Below is a small trained network, with its code and all its weights. Each question gives an input and a class and asks what happens when units are switched off, that is, made to give their printed mean instead of their output.

import numpy as np


def w(rows, s, z=0):
    codes = np.array(rows[::2]) - 128.0
    scale = np.full(codes.shape[1], s)
    scale[-1] = z or s
    return codes * scale


def f(y):
    return y / 2 * (1 + np.tanh(0.7978845608 * (y + 0.044715 * y**3)))


def log_softmax(a):
    a = a - a.max(-1, keepdims=True)
    return a - np.log(np.exp(a).sum(-1, keepdims=True))


def net(x, mask):
    res = np.array(x, float).reshape(1, 4) / 4 @ E
    y = f(res @ A[0][:, :-1].T + A[0][:, -1])
    res = res + np.where(mask, y, B[0][:, -1]) @ B[0][:, :-1]
    return log_softmax(res[-1] @ U[:, :-1].T + U[:, -1])


A, B = {}, {}
E = w([
[187,154,144,237,88,76,50],'x0',
[192,64,141,181,219,154,160],'x1',
[98,92,255,155,77,187,102],'x2',
[37,56,111,188,121,54,151],'x3',
],0.0089)
A[0] = w([
[117,109,125,86,118,154,186,52],'n1',
[147,150,132,173,102,108,102,2],'n2',
[178,102,155,142,158,86,152,10],'n3',
[37,112,96,111,163,126,176,106],'n4',
[149,129,98,188,107,131,83,45],'n5',
[186,176,123,114,118,206,104,118],'n6',
[135,138,246,113,105,155,112,82],'n7',
[144,122,63,115,144,57,142,22],'n8',
[169,50,137,122,168,138,125,71],'n9',
[96,50,117,176,132,79,173,126],'n10',
[194,102,118,134,153,145,135,131],'n11',
[118,145,103,92,42,140,120,85],'n12',
[160,115,96,142,117,106,79,95],'n13',
[45,84,130,99,173,139,136,87],'n14',
[133,111,150,188,130,82,86,140],'n15',
[96,148,80,86,63,140,77,78],'n16',
[177,147,140,149,144,94,72,62],'n17',
[180,200,88,81,178,74,116,89],'n18',
[149,172,153,53,166,204,164,109],'n19',
[107,138,120,96,67,118,106,161],'n20',
[165,127,142,130,97,77,106,61],'n21',
[192,124,160,136,187,163,142,111],'n22',
],0.013,0.0052)
B[0] = w([
[198,130,94,50,98,149,198,173],'n1',
[209,95,126,53,117,125,69,152],'n2',
[214,160,133,56,155,87,102,146],'n3',
[183,75,82,139,58,110,75,200],'n4',
[217,85,61,97,105,156,163,163],'n5',
[96,146,70,192,57,44,2,212],'n6',
[127,54,184,22,167,137,72,219],'n7',
[124,82,221,42,148,173,43,166],'n8',
[187,195,138,47,195,110,158,180],'n9',
[97,211,160,132,133,32,87,214],'n10',
[117,179,155,109,196,96,123,184],'n11',
[197,168,132,62,192,60,164,171],'n12',
[171,46,100,182,96,153,92,152],'n13',
[215,88,85,139,88,103,82,194],'n14',
[180,74,87,101,87,85,105,200],'n15',
[189,210,135,62,190,75,184,177],'n16',
[191,117,71,105,51,101,163,168],'n17',
[63,44,215,53,151,147,81,200],'n18',
[183,84,60,156,48,84,74,244],'n19',
[153,168,135,102,194,72,125,178],'n20',
[203,171,99,130,118,193,177,146],'n21',
[133,190,123,60,187,39,131,211],'n22',
],0.0095,0.011)
U = w([
[169,210,132,87,202,93,180,104],'0',
[189,54,39,135,78,159,129,58],'1',
[87,142,94,161,81,81,56,221],'2',
[106,38,200,78,146,162,84,126],'3',
[111,88,100,155,146,128,110,194],'4',
[47,188,61,189,185,184,231,2],'5',
[78,216,52,241,214,248,142,2],'6',
[79,221,41,245,170,249,233,2],'7',
],0.011,0.007)

Each question gives the input, the list of numbers given to net, and the class t.
The units are the neurons (one row each of A and B). Each row of codes is followed by its name. A weight is (code - 128) times the scale printed after its matrix; where a second scale follows, it is the last column's (A, B and U).
mask holds one flag per neuron, in row order. A switched-off neuron (its flag False) gives its mean, the last column of its row in B, instead of its output. The means were averaged over made-up inputs and are rounded, as every weight is.
A unit's drop is (log p(t) with every unit on - log p(t) with that unit switched off) / (log p(t) with every unit on - log p(t) with every unit switched off).
The circuit of an input: a set's keep is (log p(t) with only the set's units on - log p(t) with every unit switched off) / (log p(t) with every unit on - log p(t) with every unit switched off). Starting from the 12 units with the biggest drops (on a tie, the unit counted first), units are removed one at a time, each time the one whose removal leaves the highest keep (on an exact tie, the one counted first), for as long as the keep stays at least 0.8.
units of the circuit, in order: the units of the circuit, biggest drop first
k most important neurons: the k neurons with the biggest drops, biggest first
drop of u: that unit's drop, to one decimal
input [4,4,-5,-2], class 3: units of the circuit, in order => n18
input [2,3,2,2], class 4: 2 most important neurons => n6, n16
input [-7,5,0,4], class 1: 2 most important neurons => n4, n14
input [3,3,-1,1], class 4: 2 most important neurons => n16, n6
input [0,-2,-6,-7], class 2: 2 most important neurons => n6, n7
input [5,-4,-8,6], class 3: 2 most important neurons => n8, n18
input [6,5,-1,5], class 1: 2 most important neurons => n15, n5
input [-5,-3,-8,1], class 3: 2 most important neurons => n18, n8
input [6,8,2,-6], class 0: 2 most important neurons => n22, n11
input [6,-7,-3,-6], class 0: 2 most important neurons => n16, n12
input [-3,4,0,-5], class 2: 2 most important neurons => n19, n6
input [-5,-3,-1,-5], class 1: 3 most important neurons => n19, n10, n1
input [4,-3,5,-3], class 3: 2 most important neurons => n7, n19
input [1,0,-8,4], class 3: units of the circuit, in order => n8
input [-8,-5,-8,8], class 1: 3 most important neurons => n4, n14, n1
input [-3,2,1,-5], class 2: drop of n17 => 0.0
input [6,-5,-1,4], class 1: drop of n15 => 0.2
input [5,-3,-8,1], class 3: drop of n18 => 0.3
